Below is a small trained network, with its code and all its weights. Each question gives an input and a target symbol and asks what happens when units are switched off, that is, made to give their printed mean instead of their output.

import numpy as np


def w(rows, s, z=0):
    codes = np.array(rows[::2]) - 128.0
    scale = np.full(codes.shape[1], s)
    scale[-1] = z or s
    return codes * scale


def norm(h):
    return h / np.sqrt((h * h).mean(-1, keepdims=True) + 1e-5)


def f(y):
    return np.maximum(y, 0)


def softmax(a):
    e = np.exp(a - a.max(-1, keepdims=True))
    return e / e.sum(-1, keepdims=True)


def log_softmax(a):
    a = a - a.max(-1, keepdims=True)
    return a - np.log(np.exp(a).sum(-1, keepdims=True))


def net(x, mask):
    ids = ['αβεθλμξπστφψ'.index(c) for c in x.split()]
    T = len(ids)
    res = E[ids] + P[:T]
    u = 0
    for l in range(3):
        q, k, v = (norm(res) @ M[l].T for M in (Q, K, V))
        z = softmax(np.where(np.tri(T) > 0, q @ k.T / 2**0.5, -1e9)) @ v
        res = res + np.where(mask[u], z, O[l][:, -1]) @ O[l][:, :-1]
        u += 1
        y = f(norm(res) @ A[l][:, :-1].T + A[l][:, -1])
        res = res + np.where(mask[u : u + 4], y, B[l][:, -1]) @ B[l][:, :-1]
        u += 4
    return log_softmax(norm(res)[-1] @ U[:, :-1].T + U[:, -1])


Q, K, V, O, A, B = {}, {}, {}, {}, {}, {}
E = w([
[165,156,111,137],'α',
[125,137,98,88],'β',
[135,141,99,85],'ε',
[58,117,119,103],'θ',
[73,102,112,97],'λ',
[190,167,130,175],'μ',
[80,117,113,86],'ξ',
[97,109,83,88],'π',
[111,98,94,86],'σ',
[87,206,182,251],'τ',
[116,199,111,163],'φ',
[199,98,116,110],'ψ',
],0.0013)
P = w([
[142,158,118,107],'0',
[228,37,160,145],'1',
[174,195,170,111],'2',
[186,182,99,183],'3',
[255,18,152,153],'4',
[171,205,177,117],'5',
],0.00092)
Q[0] = w([
[3,215,58,131],'L0H0',
[224,42,174,189],'L0H0',
],0.0035)
K[0] = w([
[206,8,202,130],'L0H0',
[69,254,113,124],'L0H0',
],0.0036)
V[0] = w([
[173,105,66,110],'L0H0',
[11,240,92,94],'L0H0',
],0.0011)
O[0] = w([
[126,159,65,137,254],'L0H0',
[26,254,31,141,150],'L0H0',
],0.00093,0.00042)
A[0] = w([
[230,145,123,144,1],'L0N0',
[59,126,78,153,44],'L0N1',
[160,123,254,232,123],'L0N2',
[103,148,79,205,220],'L0N3',
],0.0023,0.00032)
B[0] = w([
[41,101,131,119,251],'L0N0',
[99,63,106,135,155],'L0N1',
[89,95,89,3,199],'L0N2',
[162,18,124,125,184],'L0N3',
],0.0026,0.0012)
Q[1] = w([
[14,181,131,146],'L1H0',
[253,65,116,116],'L1H0',
],0.0043)
K[1] = w([
[157,2,61,44],'L1H0',
[122,233,206,202],'L1H0',
],0.0032)
V[1] = w([
[237,59,122,171],'L1H0',
[165,6,72,30],'L1H0',
],0.0013)
O[1] = w([
[119,113,50,56,107],'L1H0',
[254,123,96,189,252],'L1H0',
],0.0018,0.0015)
A[1] = w([
[78,93,68,157,166],'L1N0',
[249,247,107,194,230],'L1N1',
[113,68,217,93,5],'L1N2',
[221,181,44,130,71],'L1N3',
],0.0014,0.00032)
B[1] = w([
[184,141,177,119,163],'L1N0',
[113,5,167,99,252],'L1N1',
[57,131,173,66,142],'L1N2',
[64,135,206,173,239],'L1N3',
],0.0019,0.0013)
Q[2] = w([
[119,28,3,197],'L2H0',
[122,84,6,209],'L2H0',
],0.0053)
K[2] = w([
[254,61,172,168],'L2H0',
[212,71,165,126],'L2H0',
],0.0071)
V[2] = w([
[100,64,182,60],'L2H0',
[4,135,53,167],'L2H0',
],0.0018)
O[2] = w([
[226,251,103,153,251],'L2H0',
[138,39,34,226,88],'L2H0',
],0.0017,0.0012)
A[2] = w([
[35,150,68,203,11],'L2N0',
[205,137,141,136,94],'L2N1',
[144,80,106,57,144],'L2N2',
[5,97,101,109,255],'L2N3',
],0.0025,0.00073)
B[2] = w([
[171,114,252,132,146],'L2N0',
[87,157,93,181,251],'L2N1',
[69,142,136,132,232],'L2N2',
[116,190,81,56,154],'L2N3',
],0.0029,0.0016)
U = w([
[172,202,142,51,68],'α',
[147,219,90,197,88],'β',
[182,179,193,127,85],'ε',
[180,35,45,194,156],'θ',
[132,117,155,236,83],'λ',
[223,84,166,23,253],'μ',
[152,24,113,179,160],'ξ',
[1,41,237,65,163],'π',
[181,184,137,63,118],'σ',
[31,179,72,186,72],'τ',
[30,77,22,7,236],'φ',
[94,177,197,59,4],'ψ',
],0.008,0.002)

Each question gives the input, a string of symbols that net reads in full, and the target symbol t.
The units are the heads (2 rows each of Q, K, V and O) and the neurons (one row each of A and B). Each row of codes is followed by its name. A weight is (code - 128) times the scale printed after its matrix; where a second scale follows, it is the last column's (O, A, B and U).
mask holds one flag per unit, layer by layer, with each layer's heads first. A switched-off unit (its flag False) gives its mean, the last column of its rows in O or B, instead of its output. The means were averaged over made-up inputs and are rounded, as every weight is.
A unit's drop is (log p(t) with every unit on - log p(t) with that unit switched off) / (log p(t) with every unit on - log p(t) with every unit switched off).
The circuit of an input: a set's keep is (log p(t) with only the set's units on - log p(t) with every unit switched off) / (log p(t) with every unit on - log p(t) with every unit switched off). Starting from the 12 units with the biggest drops (on a tie, the unit counted first), units are removed one at a time, each time the one whose removal leaves the highest keep (on an exact tie, the one counted first), for as long as the keep stays at least 0.8.
circuit, biggest first: the units of the circuit, biggest drop first
unit that matters most: the unit with the biggest drop
top k neurons in layer l: the k neurons of layer l with the biggest drops, biggest first
input φ σ τ θ ψ ε, target φ: circuit, biggest first => [L2H0]
input θ ψ α μ σ σ, target θ: circuit, biggest first => [L2H0 L1N1 L0H0]
input θ λ τ β ξ, target π: circuit, biggest first => [L1H0 L2N2]
input τ ξ β π π λ, target τ: circuit, biggest first => [L2H0 L1N1]
input σ φ φ ξ π, target φ: circuit, biggest first => [L1H0 L2N2 L1N1]
input ψ μ α ψ θ, target μ: circuit, biggest first => [L2H0 L0N0 L1N1]
input τ π α β φ, target φ: circuit, biggest first => [L0N2 L0N0]
input θ β μ α λ μ, target θ: circuit, biggest first => [L2H0 L1N1 L0N2]
input τ λ π π θ π, target τ: circuit, biggest first => [L2H0 L0N2]
input τ θ ε, target τ: circuit, biggest first => [L1H0 L2H0 L0N2 L1N1]
input θ φ π β π ψ, target θ: circuit, biggest first => [L2H0 L1N1 L0H0 L0N0]
input β ε λ π ψ σ, target β: top 2 neurons in layer 1 => [L1N3 L1N1]
input β π ψ π λ β, target β: top 2 neurons in layer 1 => [L1N3 L1N0]
input π φ σ, target π: unit that matters most => L1N1
input π μ π μ β π, target π: top 2 neurons in layer 1 => [L1N1 L1N3]
input β λ ε, target β: top 2 neurons in layer 1 => [L1N3 L1N0]
input π ε β τ ε, target π: top 2 neurons in layer 0 => [L0N0 L0N2]
input φ λ σ π ε α, target φ: top 3 neurons in layer 0 => [L0N2 L0N0 L0N3]
input τ β ξ, target τ: top 3 neurons in layer 0 => [L0N2 L0N3 L0N0]
input ξ ξ ψ, target ξ: unit that matters most => L0H0
input β λ π τ π ε, target β: top 3 neurons in layer 0 => [L0N0 L0N3 L0N2]
input β λ τ θ μ π, target β: top 3 neurons in layer 0 => [L0N0 L0N2 L0N3]
